[[40.4 19.8 38.2 13.7]
 [13.3  2.9 25.0 13.3]
 [40.6 25.7 24.2 10.8]]
=>
[[ 2.9 25.0]
 [25.7 24.2]]

[[42.9 51.2 27.0 15.8]
 [41.0 53.1 28.6 21.9]
 [48.9 50.0 27.1  8.2]]
=>
[[53.1 28.6]
 [50.0 27.1]]

[[  4.1   5.1   3.5 -38.4 -38.0]
 [ -4.0  -3.8   0.3  29.4  20.9]
 [ -7.1  -5.6   1.6  45.1  32.2]
 [  5.1   6.0   3.5 -45.8 -47.6]
 [ -6.7  -6.1   2.0  46.7  32.9]]
=>
[[-3.8  0.3]
 [-5.6  1.6]]

[[-12.2  36.8  27.5]
 [ 21.2 -19.8  27.3]
 [ 33.8 -22.6  42.8]
 [-45.1  -7.1 -25.8]
 [-19.8  29.0  13.5]]
=>
[[-19.8  27.3]
 [-22.6  42.8]]

[[ 30.3   1.9  35.9]
 [  0.2   8.0  12.7]
 [ 39.1  -7.6  32.7]
 [ 30.8 -18.6  23.0]
 [ 19.1  11.9  11.3]]
=>
[[ 8.0 12.7]
 [-7.6 32.7]]

[[-13.1  38.7 -20.4 -55.1]
 [-14.9   0.7  12.6  14.0]
 [ -0.3 -44.9  15.5 -30.8]]
=>
[[  0.7  12.6]
 [-44.9  15.5]]
---
[[-38.8   2.8 -40.8]
 [-38.7  13.1 -36.9]
 [-27.8  18.8  35.6]]
=>
[[ 13.1 -36.9]
 [ 18.8  35.6]]

[[-12.0  51.3 -10.0  17.5  28.5]
 [-15.4 -34.6  19.5  13.5  43.8]
 [ 21.8  30.0  28.8 -37.3   5.5]]
=>
[[-34.6  19.5]
 [ 30.0  28.8]]

[[-54.5  -2.4  11.3 -26.4 -26.5]
 [ -5.5  -5.4  31.2  -2.5  -0.1]
 [ 12.3  24.0  27.7 -11.9 -18.6]
 [ 29.9 -44.0   9.8  10.4  10.0]]
=>
[[-5.4 31.2]
 [24.0 27.7]]

[[  0.0  -0.1   0.1   0.6  -0.1]
 [ -0.1   0.1   0.5  -0.1   0.0]
 [ 45.9  50.1 -21.6  52.8 -32.2]
 [  2.4  -2.2  36.3   0.8  21.2]
 [ 32.4 -23.7  36.2   3.5  20.2]]
=>
[[  0.1   0.5]
 [ 50.1 -21.6]]

[[  6.4  27.7  32.9  16.2]
 [ -0.8  29.3  17.9  38.9]
 [-19.0 -29.0 -31.9  -9.4]]
=>
[[ 29.3  17.9]
 [-29.0 -31.9]]

[[  5.7  41.3 -24.4 -25.6 -37.4]
 [ -9.5  38.0 -20.7 -21.5 -43.4]
 [ 13.3  41.4 -26.6 -27.7 -31.8]]
=>
[[ 38.0 -20.7]
 [ 41.4 -26.6]]

[[-21.2 -42.9 -14.7]
 [-20.7 -33.5 -42.6]
 [ 33.5  17.9   2.8]
 [-17.8 -35.4 -40.8]]
=>
[[-33.5 -42.6]
 [ 17.9   2.8]]
---
[[ 33.4 -20.2]
 [-45.1  -5.5]
 [ 34.3 -20.0]
 [ 31.6 -18.0]
 [ 39.3 -23.5]]
=>
[[ 33.4 -20.2]
 [-45.1  -5.5]
 [ 34.3 -20.0]]

[[ 48.8  11.9  11.5 -49.9  24.2]
 [  2.5 -10.2 -23.6 -46.9   2.4]
 [ -3.4 -49.7 -23.0  14.4  12.7]
 [-32.4  29.2   5.8  51.0  14.0]
 [  3.1 -31.0 -32.0 -11.1 -19.1]]
=>
[[ 48.8  11.9]
 [  2.5 -10.2]
 [ -3.4 -49.7]]

[[ -7.9   4.1  -0.2  -4.6]
 [-36.7   5.8  -7.4  -8.0]
 [-30.0   4.2  -4.2 -14.9]
 [-37.2   6.3 -10.3 -11.3]
 [-45.8  10.9 -14.5 -12.3]]
=>
[[ -7.9   4.1]
 [-36.7   5.8]
 [-30.0   4.2]]

[[ 42.7 -50.4 -48.9 -13.7]
 [-16.3  24.3  20.8  19.4]
 [-11.3  16.4   8.7  13.4]
 [-18.7  28.0  27.9  23.7]
 [-17.8  26.5  25.2  22.4]]
=>
[[ 42.7 -50.4]
 [-16.3  24.3]
 [-11.3  16.4]]

[[ -9.9  -6.1  17.8]
 [ 30.7   6.5 -42.9]
 [-16.0 -10.0  32.1]
 [  1.0   3.4  -7.2]]
=>
[[ -9.9  -6.1]
 [ 30.7   6.5]
 [-16.0 -10.0]]

[[-21.3  -9.1  51.8]
 [ -8.4  53.7 -45.0]
 [-19.7 -27.6 -35.7]]
=>
[[-21.3  -9.1]
 [ -8.4  53.7]
 [-19.7 -27.6]]

[[  6.2 -11.9  11.2  25.8  18.3]
 [ -0.8 -20.6   1.5 -39.2   6.5]
 [ -4.8  -0.4 -11.4 -23.0 -16.7]
 [  7.1 -10.2   7.8 -24.3   9.3]
 [  8.0   0.3  21.4  -6.5  18.9]]
=>
[[  6.2 -11.9]
 [ -0.8 -20.6]
 [ -4.8  -0.4]]
